k_235: -0.18  +0.58  +0.66  +0.58
k_614: -0.17  -0.17  -0.17  -0.17
k_683: +3.46  +1.01  +1.01  +1.01
k_281: +1.52  +0.59  +1.52  +1.00
asked: +0.59  +1.52 -> k_281
count k_614: -0.17 -> 4
count k_281: +0.59 -> 1
count k_683: +1.01 -> 3

k_278: -4.76  +2.28  -4.02  +1.69  +2.28  -2.26  -1.62  -1.43  -3.13  +7.10  +2.27  -3.13  -0.05  -1.95  +2.28
k_492: -4.02  +1.70  -0.25  -2.26  +0.74  +4.31  -2.50  +3.86  +4.89  +1.93  +3.84  -0.41  +0.09  +4.66  +0.98
k_235: -0.37  +3.69  +2.27  -1.41  -2.49  -5.27  -1.20  +3.69  -4.90  -3.79  -2.49  +3.69  +0.01  -2.49  -2.18
count k_278: +2.28 -> 3
asked: -4.02  +1.69  +2.28  -2.26 -> k_278
count k_235: -2.49 -> 3
asked: +2.27  -3.13  -0.05 -> k_278

k_239: -0.13  +1.09  +1.26  +1.86  +4.72  +4.28  +7.85  +5.35  +4.08  +1.93  +6.34  +3.83  +0.66  +1.34  -1.12  +0.31  -0.20  +1.44  -1.27  +1.22  +2.16  +1.20  +2.07  +0.37  -2.19  -0.49  +0.06  +0.85  -0.31  -0.74  +1.51  +2.39  -2.06  +1.33  -0.06  +1.96  +0.33  -0.19  -1.54  +0.81  -0.41  -1.21  -0.93  +0.48  -2.82  +0.32  -2.05  +0.62  -1.26  +1.17  -0.81  -0.76  -1.19
k_281: +0.33  +2.83  +0.81  +0.18  +1.96  +1.12  -1.12  -3.24  -0.75  +2.96  -3.39  -1.72  +1.01  +0.33  +0.33  -0.30  -0.64  +0.11  +1.25  -2.53  -2.51  +0.18  -1.58  -1.12  +2.46  +0.18  -0.11  +0.33  -1.13  +1.61  -1.51  -1.93  +2.69  +0.63  +1.77  +0.18  +1.18  +4.45  +1.35  +4.62  +4.75  +5.03  +6.08  +2.23  +7.79  +1.98  +3.42  +0.96  +1.35  -1.07  +1.10  +0.83  -0.05
k_385: -0.40  +0.14  +0.27  +0.13  +0.86  +0.43  +1.25  -0.86  -0.74  +0.77  +0.70  -0.25  +0.11  +0.73  +0.11  +0.09  -0.51  +0.66  -0.45  -0.69  -0.13  +1.21  +0.88  -0.45  -0.02  -0.14  +0.16  +0.20  -1.15  +0.07  -0.31  +0.67  -0.05  +0.86  -0.04  +0.21  +0.02  +0.23  +1.92  +2.09  +3.20  +2.25  +6.83  +3.93  +4.44  +1.36  +3.40  +3.82  +1.11  +2.31  +0.69  +0.15  -0.84
asked: -0.11  +0.33 -> k_281
count k_281: +0.18 -> 4
count k_281: +1.35 -> 2

k_312: +0.55  +1.35  -0.33  -0.32  +0.02  -0.26  -0.36  -0.26  +0.06  -0.56  +0.39  -1.21  +0.01  -0.55  +1.02  -0.12  +0.43  +1.35  +0.39  -0.24  +0.74  -1.20  -0.64  +0.63  -0.23  +0.55  -0.41  -0.79
k_239: +0.39  -1.21  +0.01  -0.55  +1.02  -0.12  +3.18  +1.35  +0.39  -0.25  +0.74  -1.20  -5.06  +2.32  -7.31  +1.71  +1.56  +5.93  -0.93  -5.91  +4.40  -5.04  +4.76  +1.93  -0.43  +1.88  +1.77  +5.47
k_64: +0.01  -0.55  +1.03  -0.12  +0.08  +3.09  +1.45  +0.95  -1.46  +0.96  -0.74  -0.74  -2.37  +1.52  -4.30  +1.03  +0.88  +2.36  -0.46  -2.91  +2.77  -2.39  +3.19  +0.94  +1.03  +0.85  +1.07  +2.66
asked: +0.55  +1.35  -0.33  -0.32  +0.02  -0.26  -0.36  -0.26  +0.06  -0.56  +0.39  -1.21  +0.01  -0.55  +1.02  -0.12  +0.43  +1.35  +0.39  -0.24  +0.74  -1.20  -0.64  +0.63  -0.23  +0.55  -0.41  -0.79 -> k_312
count k_64: +0.95 -> 1
asked: +0.39  -1.21  +0.01  -0.55  +1.02  -0.12  +0.43  +1.35  +0.39  -0.24  +0.74  -1.20 -> k_312
succ: +3.19 -> +0.94
count k_312: -0.24 -> 1

k_239: +0.83  -0.53  +0.83  +0.16  +0.15  +0.15
k_683: +5.52  -0.53  +0.83  -0.49  -1.58  +3.98
k_642: +5.52  -0.53  +0.83  -0.49  -1.58  -2.53
asked: +5.52  -0.53  +0.83  -0.49  -1.58  +3.98 -> k_683
count k_239: +0.15 -> 2
asked: +0.83  -0.53  +0.83  +0.16  +0.15  +0.15 -> k_239

k_614: -0.80  -8.01  -8.01  -4.81
k_642: -0.80  -8.01  -0.80  -0.80
k_239: -0.80  -6.23  -8.34  -4.81
count k_642: -0.80 -> 3
asked: -8.34  -4.81 -> k_239
asked: -0.80  -6.23  -8.34 -> k_239
count k_614: -8.01 -> 2
asked: -0.80  -8.01  -8.01 -> k_614

k_722: -7.02  +2.50  +1.05  +3.28
k_492: +3.01  -2.31  -5.08  +4.43
k_281: -1.30  -2.56  +6.42  +1.76
k_312: +5.27  +1.86  -3.70  -1.04
k_239: +1.74  -3.20  -7.05  -0.81
k_278: -3.20  -7.04  -5.07  -2.07
k_235: -4.88  -2.20  +1.12  -2.72
k_614: +7.50  -0.85  +0.54  +2.38
k_683: +1.27  +2.02  +5.04  +6.06
k_385: +0.95  +3.86  +5.85  -0.14
k_642: +2.51  +2.51  +2.51  +6.82
k_64: +1.93  -5.67  +4.03  +2.30
succ: -5.07 -> -2.07
asked: +5.85  -0.14 -> k_385
count k_642: +2.51 -> 3
asked: -3.20  -7.05 -> k_239
succ: -5.08 -> +4.43
asked: +5.27  +1.86  -3.70 -> k_312
asked: +5.04  +6.06 -> k_683

k_385: +0.24  -0.56  +0.15  -0.02  +0.87  +0.90  +0.11  +0.27  +0.36  -0.60  -5.07  +0.91  +0.40
k_239: -0.14  +0.19  +0.73  +0.18  +0.50  +0.10  +0.01  +0.91  +0.87  -0.62  +4.69  +0.04  +0.06
k_235: -0.43  -0.85  +0.39  -0.25  -0.10  -0.16  -0.40  -2.92  -0.05  +0.02  -4.21  -0.08  +0.30
k_642: -0.21  +0.26  -0.28  -0.18  -1.61  -0.85  -0.27  +2.22  -0.40  -0.51  +3.42  -0.25  -0.16
k_722: +0.16  +4.29  +0.28  -0.24  +0.01  +0.06  +0.55  -0.78  +0.52  +3.41  -6.80  +0.24  +0.41
k_683: -0.02  -1.75  -0.17  +0.06  -0.24  +0.01  -0.03  -2.19  +0.11  -2.18  -0.24  -0.22  +0.04
k_614: +0.09  -0.23  -0.15  -0.16  +0.05  +0.30  +0.19  -0.93  -0.02  -0.64  -8.84  +0.31  +0.22
k_64: +0.06  +2.46  -0.16  +0.29  +0.90  +0.87  +0.36  +0.27  +0.11  -0.60  +1.66  +0.51  +0.52
k_278: +0.53  +0.66  +0.29  -0.18  +1.55  +0.44  +0.49  +1.41  -0.28  +0.66  +9.60  +0.16  +0.10
asked: +0.01  -0.03 -> k_683
asked: +0.06  -0.24  +0.01 -> k_683
asked: +0.87  +0.90  +0.11  +0.27  +0.36  -0.60 -> k_385
succ: +4.69 -> +0.04

k_312: +2.73  +1.05  -0.90  -2.02  -1.39  -3.68  -0.15  +5.62  +0.93  +5.93  +0.92  +1.08  -0.84  -2.38  -2.85
k_492: -4.11  -7.93  +0.50  -0.45  -4.11  +1.32  -0.12  -1.55  +2.06  -1.98  -4.11  +0.21  -7.93  -7.93  +3.86
k_683: +0.12  +4.88  -0.14  +5.63  +2.06  +1.32  -4.11  -1.55  -0.12  +5.93  -1.39  +1.08  -1.76  +2.85  +6.48
count k_492: -4.11 -> 3
asked: -1.39  -3.68  -0.15  +5.62  +0.93  +5.93  +0.92  +1.08  -0.84 -> k_312
asked: -4.11  +1.32  -0.12  -1.55  +2.06 -> k_492
succ: -0.14 -> +5.63
succ: +5.63 -> +2.06

k_239: -0.35  +0.84  -0.33  -9.80  +1.15
k_614: +1.17  -2.09  +0.27  -1.24  +1.45
k_683: +0.75  +0.26  +0.26  +1.26  +0.26
k_722: +0.59  -0.68  +2.43  -4.63  -3.62
k_64: -1.82  +0.67  -1.24  +1.17  -1.23
k_281: -0.67  +0.27  -2.09  +1.17  +2.94
k_312: +3.26  -1.82  +0.67  -1.23  -2.72
count k_683: +0.26 -> 3
asked: -0.67  +0.27  -2.09  +1.17 -> k_281
asked: -1.82  +0.67  -1.23 -> k_312
asked: -0.67  +0.27  -2.09  +1.17  +2.94 -> k_281
count k_683: +0.27 -> 0
asked: +0.26  +0.26  +1.26 -> k_683

k_683: +3.66  +0.50  +2.09  +1.16
k_722: +0.50  +3.65  +5.78  +5.78
k_385: -4.05  -4.06  +7.64  -4.05
count k_683: +0.50 -> 1
asked: -4.05  -4.06  +7.64  -4.05 -> k_385
count k_722: +3.65 -> 1
count k_385: -4.05 -> 2

k_64: +1.84  +3.64  +1.85  +1.85  +3.64
k_239: -4.56  +3.64  +1.44  +7.59  +1.72
k_642: -4.56  +3.64  +1.44  +1.85  +1.45
count k_64: +1.84 -> 1
succ: +1.84 -> +3.64

k_312: +6.86  -2.03  -3.40  -7.73  -3.23  +0.09  +6.81  +5.54  +1.17  -1.19  -1.44  +1.53  +2.41  -0.18  -4.48  +4.00  +1.34  +4.71  -1.43
k_642: -8.39  -2.10  +3.15  +5.40  -0.92  -1.43  +1.48  -3.50  +4.30  -2.82  +3.68  +1.93  -6.24  +0.11  +1.00  +1.33  +2.97  -4.91  -2.35
k_614: +1.46  -0.24  +1.48  -6.47  +5.17  -0.89  +2.30  +1.68  -1.21  +3.13  -3.12  -1.17  +0.75  +2.45  -2.96  +3.69  -2.79  +0.52  +1.20
k_239: +5.54  +1.17  -1.19  -1.43  +1.53  +2.41  -0.18  -4.48  +4.30  -2.82  +3.68  +1.93  -6.24  +0.11  +1.00  +1.33  +2.97  -4.91  -2.35
k_281: -0.87  +1.00  +1.37  +0.07  -2.40  +7.32  +1.84  -2.10  +0.26  +2.33  -1.33  +3.98  +5.02  +3.66  +2.24  -3.72  +8.47  -5.11  +0.33
k_235: +4.42  +0.38  -1.22  -0.08  +5.21  -0.15  +5.74  +3.83  +4.08  -2.11  -5.85  -1.13  +4.37  +1.13  -5.12  +3.15  -6.97  +2.83  -0.11
k_385: +6.86  -2.03  -3.40  -7.73  -4.07  +0.09  +6.81  +5.54  +1.17  -1.19  -1.44  +1.53  +2.41  -0.18  -4.48  +4.00  +1.34  +4.71  -1.43
asked: +6.86  -2.03  -3.40  -7.73  -3.23  +0.09  +6.81  +5.54  +1.17  -1.19  -1.44  +1.53  +2.41  -0.18  -4.48  +4.00  +1.34  +4.71  -1.43 -> k_312
succ: +5.21 -> -0.15

k_312: +2.20  +2.52  +4.15  -0.81  +5.59
k_278: -2.05  -2.90  -4.46  +1.65  -4.98
k_492: +1.26  +3.44  +3.83  -1.89  +4.37
k_683: -1.20  -3.04  -3.17  +1.60  -3.38
k_239: +2.52  -0.81  +4.15  +2.20  +5.59
k_64: -0.85  +0.52  +3.45  +0.13  +0.68
asked: +2.20  +2.52  +4.15  -0.81 -> k_312
succ: +3.44 -> +3.83

k_614: -1.79  -0.45  -6.38  +0.29  +5.02
k_385: -3.29  +4.41  -5.14  +0.48  -1.65
k_235: -6.05  +6.87  -5.31  -1.64  -1.80
k_64: +1.54  -2.26  +1.43  -1.90  +3.05
succ: -6.38 -> +0.29
succ: -1.79 -> -0.45
succ: +0.48 -> -1.65

k_492: +0.89  -1.64  -2.10  +0.74  -1.13  +1.53
k_614: -0.37  +0.03  -0.06  +0.17  +0.70  -0.28
k_312: +0.12  +0.25  +0.32  -0.13  -0.29  -0.01
k_683: -0.01  +0.30  -0.01  -0.41  -0.41  -0.01
k_281: +0.29  -0.07  +0.31  +0.01  +0.30  -0.69
k_239: +0.37  +0.20  -0.24  +0.27  -0.05  -0.17
k_642: -0.76  +2.12  +0.71  +0.71  +0.37  +0.91
k_64: -0.29  +0.08  -0.48  +0.13  +0.25  -0.21
k_235: -0.40  -1.35  -0.21  -0.92  -1.14  +0.15
k_722: -5.15  +1.50  -6.27  +8.22  +7.20  +1.19
asked: +8.22  +7.20  +1.19 -> k_722
succ: -1.13 -> +1.53
count k_683: -0.40 -> 0

k_235: -0.28  +0.81  +4.53  +1.40  +1.55  +0.56  +1.55  -0.74  -3.39  +1.55  +0.82  +1.33  +0.24  -0.25  -0.37  -2.67  +0.29  -1.20
k_278: -1.08  -2.97  +0.63  -0.30  -8.51  +2.36  +6.93  +0.94  +0.28  -1.63  -1.71  +0.77  -0.10  -3.45  -1.49  +6.22  -0.52  +1.97
k_642: +2.20  -0.64  +4.88  +0.62  -2.42  -3.04  +0.78  +0.56  +1.00  -2.51  -0.17  -0.56  -0.24  +2.42  +3.79  -2.36  +0.78  +1.61
k_281: -0.87  -1.24  +2.44  -0.63  -0.69  -0.58  -3.02  -1.41  -1.16  -0.62  +0.26  +0.99  +0.33  -1.01  -1.79  +0.40  -0.96  +2.16
k_614: +0.65  -0.32  +1.40  +0.87  +4.92  -1.49  +2.33  +1.99  -1.33  -2.31  +0.18  +2.70  +0.24  -0.37  -0.25  -1.00  -0.98  +0.09
k_64: -0.37  -1.34  +1.30  +0.01  +3.81  +0.17  +1.90  -1.31  +0.54  +0.48  +0.71  +0.13  +0.04  +4.04  +1.37  -4.86  -0.22  +0.43
asked: +0.24  -0.37  -0.25 -> k_614
succ: -0.69 -> -0.58
count k_235: +1.55 -> 3

